Below are the code and all the weights of a small trained network. Each question names an input and a target symbol and asks about switching units off, where a switched-off unit gives its printed mean instead of its output.

import numpy as np


def w(rows, s, z=0):
    codes = np.array(rows[::2]) - 128.0
    scale = np.full(codes.shape[1], s)
    scale[-1] = z or s
    return codes * scale


def norm(h):
    return h / np.sqrt((h * h).mean(-1, keepdims=True) + 1e-5)


def f(y):
    return np.maximum(y, 0)


def softmax(a):
    e = np.exp(a - a.max(-1, keepdims=True))
    return e / e.sum(-1, keepdims=True)


def log_softmax(a):
    a = a - a.max(-1, keepdims=True)
    return a - np.log(np.exp(a).sum(-1, keepdims=True))


def net(x, mask):
    ids = ['ΓΛΦβδεζηθμξτω'.index(c) for c in x.split()]
    T = len(ids)
    res = E[ids] + P[:T]
    u = 0
    for l in range(2):
        q, k, v = (norm(res) @ M[l].T for M in (Q, K, V))
        z = softmax(np.where(np.tri(T) > 0, q @ k.T / 3**0.5, -1e9)) @ v
        res = res + np.where(mask[u], z, O[l][:, -1]) @ O[l][:, :-1]
        u += 1
        y = f(norm(res) @ A[l][:, :-1].T + A[l][:, -1])
        res = res + np.where(mask[u : u + 12], y, B[l][:, -1]) @ B[l][:, :-1]
        u += 12
    return log_softmax(norm(res)[-1] @ U[:, :-1].T + U[:, -1])


Q, K, V, O, A, B = {}, {}, {}, {}, {}, {}
E = w([
[252,77,77],'Γ',
[146,112,118],'Λ',
[89,129,65],'Φ',
[198,132,113],'β',
[105,181,77],'δ',
[128,110,64],'ε',
[132,110,92],'ζ',
[148,148,149],'η',
[187,151,150],'θ',
[149,65,98],'μ',
[124,90,140],'ξ',
[90,185,162],'τ',
[118,196,51],'ω',
],0.02)
P = w([
[127,96,169],'0',
[119,208,93],'1',
[146,125,55],'2',
[175,33,189],'3',
[101,190,101],'4',
[150,115,74],'5',
[177,5,174],'6',
[95,178,111],'7',
[142,104,103],'8',
[141,10,163],'9',
[97,174,108],'10',
],0.012)
Q[0] = w([
[2,82,20],'0.h1',
[233,63,145],'0.h1',
[99,141,12],'0.h1',
],0.0036)
K[0] = w([
[101,136,119],'0.h1',
[164,70,202],'0.h1',
[94,30,254],'0.h1',
],0.0091)
V[0] = w([
[253,118,241],'0.h1',
[88,174,149],'0.h1',
[178,120,23],'0.h1',
],0.0049)
O[0] = w([
[100,24,97,254],'0.h1',
[125,112,87,67],'0.h1',
[216,122,2,252],'0.h1',
],0.0078,0.0019)
A[0] = w([
[138,184,121,106],'0.n1',
[159,157,211,106],'0.n2',
[138,149,141,208],'0.n3',
[106,178,167,6],'0.n4',
[79,90,153,150],'0.n5',
[242,96,142,136],'0.n6',
[57,68,107,103],'0.n7',
[118,162,72,91],'0.n8',
[154,248,120,123],'0.n9',
[48,191,37,178],'0.n10',
[59,222,203,12],'0.n11',
[167,142,88,174],'0.n12',
],0.012,0.0021)
B[0] = w([
[79,71,184,164],'0.n1',
[104,132,67,157],'0.n2',
[67,130,93,151],'0.n3',
[137,53,143,136],'0.n4',
[166,180,104,139],'0.n5',
[53,159,39,254],'0.n6',
[216,137,153,154],'0.n7',
[174,177,48,176],'0.n8',
[99,174,181,208],'0.n9',
[124,72,130,209],'0.n10',
[35,2,125,148],'0.n11',
[113,154,161,204],'0.n12',
],0.0064,0.0087)
Q[1] = w([
[1,248,58],'1.h1',
[80,40,60],'1.h1',
[54,92,153],'1.h1',
],0.0086)
K[1] = w([
[235,133,2],'1.h1',
[221,17,225],'1.h1',
[98,57,163],'1.h1',
],0.004)
V[1] = w([
[198,22,193],'1.h1',
[150,1,79],'1.h1',
[238,105,243],'1.h1',
],0.0063)
O[1] = w([
[181,206,192,75],'1.h1',
[253,125,142,202],'1.h1',
[203,228,1,2],'1.h1',
],0.0072,0.0058)
A[1] = w([
[153,162,31,90],'1.n1',
[129,22,130,49],'1.n2',
[106,163,126,57],'1.n3',
[142,81,82,164],'1.n4',
[185,154,86,122],'1.n5',
[159,215,144,25],'1.n6',
[218,162,126,3],'1.n7',
[185,62,41,95],'1.n8',
[255,106,190,109],'1.n9',
[32,114,137,85],'1.n10',
[54,134,147,213],'1.n11',
[87,253,217,218],'1.n12',
],0.0079,0.002)
B[1] = w([
[189,94,110,182],'1.n1',
[123,187,118,213],'1.n2',
[61,211,87,137],'1.n3',
[99,93,140,216],'1.n4',
[140,76,82,156],'1.n5',
[32,95,127,133],'1.n6',
[180,183,72,137],'1.n7',
[56,158,135,254],'1.n8',
[254,175,159,168],'1.n9',
[166,130,107,186],'1.n10',
[243,92,103,187],'1.n11',
[108,162,186,178],'1.n12',
],0.0066,0.0063)
U = w([
[186,87,119,97],'Γ',
[156,151,87,138],'Λ',
[65,26,179,110],'Φ',
[162,112,101,116],'β',
[127,105,136,91],'δ',
[98,96,13,131],'ε',
[96,56,229,178],'ζ',
[238,171,85,101],'η',
[234,7,226,130],'θ',
[169,107,127,109],'μ',
[182,202,92,96],'ξ',
[68,212,187,253],'τ',
[100,153,89,97],'ω',
],0.011,0.0064)

Each question gives the input, a string of symbols that net reads in full, and the target symbol t.
The units are the heads (3 rows each of Q, K, V and O) and the neurons (one row each of A and B). Each row of codes is followed by its name. A weight is (code - 128) times the scale printed after its matrix; where a second scale follows, it is the last column's (O, A, B and U).
mask holds one flag per unit, layer by layer, with each layer's heads first. A switched-off unit (its flag False) gives its mean, the last column of its rows in O or B, instead of its output. The means were averaged over made-up inputs and are rounded, as every weight is.
A unit's drop is (log p(t) with every unit on - log p(t) with that unit switched off) / (log p(t) with every unit on - log p(t) with every unit switched off).
The circuit of an input: a set's keep is (log p(t) with only the set's units on - log p(t) with every unit switched off) / (log p(t) with every unit on - log p(t) with every unit switched off). Starting from the 12 units with the biggest drops (on a tie, the unit counted first), units are removed one at a time, each time the one whose removal leaves the highest keep (on an exact tie, the one counted first), for as long as the keep stays at least 0.8.
units of the circuit, in order: the units of the circuit, biggest drop first
most important unit: the unit with the biggest drop
top k neurons: the k neurons with the biggest drops, biggest first
top k neurons in layer l: the k neurons of layer l with the biggest drops, biggest first
drop of u: that unit's drop, to one decimal
input θ θ β Φ, target θ: most important unit => 0.h1
input θ ω Φ θ Γ ε Γ ε θ ε, target θ: units of the circuit, in order => (0.n6 1.h1 0.n7)
input θ ξ Φ ε Γ θ θ θ ω τ, target θ: units of the circuit, in order => (1.h1 1.n8 0.n9)
input Φ θ θ ξ θ Φ Φ ξ, target θ: units of the circuit, in order => (0.n6 0.n7)
input θ ω Λ η Φ β θ Φ θ τ, target θ: units of the circuit, in order => (1.n8 1.h1 0.n9)
input Φ Γ θ θ η, target ζ: units of the circuit, in order => (0.n6 0.n11)
input θ τ θ θ Φ Φ η θ β, target ε: top 4 neurons => (0.n6 1.n8 0.n7 1.n11)
input η Φ Φ θ, target η: units of the circuit, in order => (0.h1 1.h1 0.n6)
input Φ Φ δ ζ θ θ θ θ Γ, target ε: units of the circuit, in order => (1.h1 0.n6 0.h1 1.n8)
input η Φ η Λ θ Φ δ, target η: units of the circuit, in order => (0.h1 1.h1 0.n6 0.n7)
input θ τ Φ Φ, target θ: top 4 neurons in layer 0 => (0.n6 0.n11 0.n2 0.n8)
input ζ Λ η Φ Φ Γ Φ θ η, target ε: top 2 neurons => (0.n6 1.n9)
input θ η Φ θ μ Φ θ η θ δ, target θ: top 3 neurons => (0.n6 0.n2 0.n10)
input ζ θ θ, target ε: most important unit => 1.h1
input Φ β Φ η θ η θ Φ τ θ, target Φ: top 3 neurons in layer 0 => (0.n6 0.n9 0.n8)
input η θ ξ θ Φ η η, target η: drop of 1.h1 => 1.0
input η θ θ θ, target η: drop of 1.h1 => 1.2
input η Φ ε Φ, target η: drop of 1.h1 => 0.7
